Below is a small trained network, with its code and all its weights. Each question gives an input and a class and asks what happens when units are switched off, that is, made to give their printed mean instead of their output.

import numpy as np


def w(rows, s, z=0):
    codes = np.array(rows[::2]) - 128.0
    scale = np.full(codes.shape[1], s)
    scale[-1] = z or s
    return codes * scale


def norm(h):
    return h / np.sqrt((h * h).mean(-1, keepdims=True) + 1e-5)


def f(y):
    return np.maximum(y, 0)


def log_softmax(a):
    a = a - a.max(-1, keepdims=True)
    return a - np.log(np.exp(a).sum(-1, keepdims=True))


def net(x, mask):
    res = np.array(x, float).reshape(1, 4) / 4 @ E
    u = 0
    for l in range(4):
        y = f(norm(res) @ A[l][:, :-1].T + A[l][:, -1])
        res = res + np.where(mask[u : u + 5], y, B[l][:, -1]) @ B[l][:, :-1]
        u += 5
    return log_softmax(norm(res)[-1] @ U[:, :-1].T + U[:, -1])


A, B = {}, {}
E = w([
[61,254,42,100,83,163,165,139],'x0',
[93,134,152,81,95,143,77,4],'x1',
[33,124,208,158,112,182,146,155],'x2',
[103,23,77,138,168,192,189,82],'x3',
],0.0051)
A[0] = w([
[227,130,76,98,160,188,153,225,146],'L0N1',
[182,239,254,175,166,54,46,115,78],'L0N2',
[106,25,219,152,206,33,32,161,109],'L0N3',
[95,121,135,30,140,131,46,17,127],'L0N4',
[206,120,28,185,87,51,124,37,3],'L0N5',
],0.0046,0.0043)
B[0] = w([
[124,180,160,86,150,96,133,44,248],'L0N1',
[132,125,107,130,163,181,41,185,246],'L0N2',
[119,149,69,135,42,71,169,107,254],'L0N3',
[235,169,171,79,134,170,177,131,241],'L0N4',
[111,152,119,129,170,2,97,58,170],'L0N5',
],0.0071,0.0035)
A[1] = w([
[142,20,40,125,254,201,150,94,47],'L1N1',
[51,98,130,163,123,115,151,213,84],'L1N2',
[95,235,38,146,144,122,115,99,252],'L1N3',
[154,32,119,150,130,133,167,92,130],'L1N4',
[186,153,86,199,248,69,233,253,49],'L1N5',
],0.0048,0.0023)
B[1] = w([
[134,176,106,118,177,195,2,148,185],'L1N1',
[129,131,157,84,151,118,148,88,167],'L1N2',
[176,102,100,82,112,74,142,157,253],'L1N3',
[123,182,95,140,105,140,47,192,177],'L1N4',
[202,206,171,109,65,208,104,9,206],'L1N5',
],0.0075,0.0051)
A[2] = w([
[51,153,169,193,157,180,110,125,215],'L2N1',
[30,120,254,104,68,135,191,153,193],'L2N2',
[114,153,4,110,156,197,168,124,81],'L2N3',
[243,115,122,69,145,122,143,167,250],'L2N4',
[163,49,151,204,148,120,111,106,68],'L2N5',
],0.0061,0.0019)
B[2] = w([
[151,95,110,74,244,76,109,103,162],'L2N1',
[155,112,63,126,185,57,178,110,193],'L2N2',
[111,149,164,96,51,108,29,157,182],'L2N3',
[2,69,156,176,190,164,206,164,255],'L2N4',
[112,119,167,118,21,79,113,108,141],'L2N5',
],0.0081,0.0067)
A[3] = w([
[191,165,207,106,122,201,187,59,41],'L3N1',
[140,149,160,147,192,105,164,61,250],'L3N2',
[126,204,169,158,139,108,110,226,80],'L3N3',
[49,128,95,144,39,124,186,131,184],'L3N4',
[178,6,194,253,95,123,96,79,78],'L3N5',
],0.0065,0.0014)
B[3] = w([
[204,107,183,142,67,205,144,79,228],'L3N1',
[187,126,91,166,133,153,181,141,254],'L3N2',
[111,77,125,97,138,185,53,52,220],'L3N3',
[100,74,182,255,76,86,138,177,191],'L3N4',
[58,209,92,83,66,102,152,165,203],'L3N5',
],0.0091,0.0042)
U = w([
[52,157,122,141,20,70,145,177,206],'0',
[109,138,130,104,173,161,2,121,152],'1',
[200,144,163,132,84,187,192,70,93],'2',
[165,118,58,122,225,43,192,119,196],'3',
[119,67,143,217,173,127,157,194,5],'4',
],0.012,0.0019)

Each question gives the input, the list of numbers given to net, and the class t.
The units are the neurons (one row each of A and B). Each row of codes is followed by its name. A weight is (code - 128) times the scale printed after its matrix; where a second scale follows, it is the last column's (A, B and U).
mask holds one flag per neuron, layer by layer. A switched-off neuron (its flag False) gives its mean, the last column of its row in B, instead of its output. The means were averaged over made-up inputs and are rounded, as every weight is.
A unit's drop is (log p(t) with every unit on - log p(t) with that unit switched off) / (log p(t) with every unit on - log p(t) with every unit switched off).
The circuit of an input: a set's keep is (log p(t) with only the set's units on - log p(t) with every unit switched off) / (log p(t) with every unit on - log p(t) with every unit switched off). Starting from the 12 units with the biggest drops (on a tie, the unit counted first), units are removed one at a time, each time the one whose removal leaves the highest keep (on an exact tie, the one counted first), for as long as the keep stays at least 0.8.
circuit, biggest first: the units of the circuit, biggest drop first
k most important neurons: the k neurons with the biggest drops, biggest first
top k neurons in layer l: the k neurons of layer l with the biggest drops, biggest first
input [-7,7,-1,-5], class 0: 3 most important neurons -> (L3N5 L1N5 L0N1)
input [1,7,-8,-4], class 3: top neuron in layer 1 -> (L1N5)
input [5,0,4,-7], class 1: 2 most important neurons -> (L3N3 L0N3)
input [0,0,7,7], class 1: top 2 neurons in layer 2 -> (L2N4 L2N3)
input [-6,-6,7,-2], class 3: 2 most important neurons -> (L2N2 L0N4)
input [8,-7,-7,6], class 0: 2 most important neurons -> (L2N3 L0N4)
input [-6,-8,-3,3], class 2: 2 most important neurons -> (L1N5 L3N1)
input [3,2,1,2], class 4: top 2 neurons in layer 3 -> (L3N4 L3N5)
input [6,-7,-6,0], class 2: 2 most important neurons -> (L1N5 L0N3)
input [7,6,-6,1], class 0: 3 most important neurons -> (L1N5 L2N3 L0N1)
input [3,-7,7,5], class 2: 2 most important neurons -> (L1N5 L2N4)
input [-8,1,-2,-7], class 0: 2 most important neurons -> (L3N5 L0N3)
input [0,-3,5,-6], class 1: 2 most important neurons -> (L0N2 L3N3)
input [1,1,-3,8], class 1: circuit, biggest first -> (L1N1)
input [3,-3,6,8], class 1: 2 most important neurons -> (L1N1 L2N3)
input [0,-2,-6,6], class 1: top 2 neurons in layer 2 -> (L2N3 L2N2)
input [-8,-7,-6,1], class 0: top 2 neurons in layer 0 -> (L0N4 L0N3)
input [7,2,-7,8], class 1: top 2 neurons in layer 3 -> (L3N5 L3N2)
input [-6,-2,3,6], class 0: top 2 neurons in layer 3 -> (L3N5 L3N3)
input [8,-6,-4,7], class 0: top 3 neurons in layer 0 -> (L0N2 L0N1 L0N4)
input [-7,7,-1,3], class 0: top 2 neurons in layer 1 -> (L1N5 L1N4)
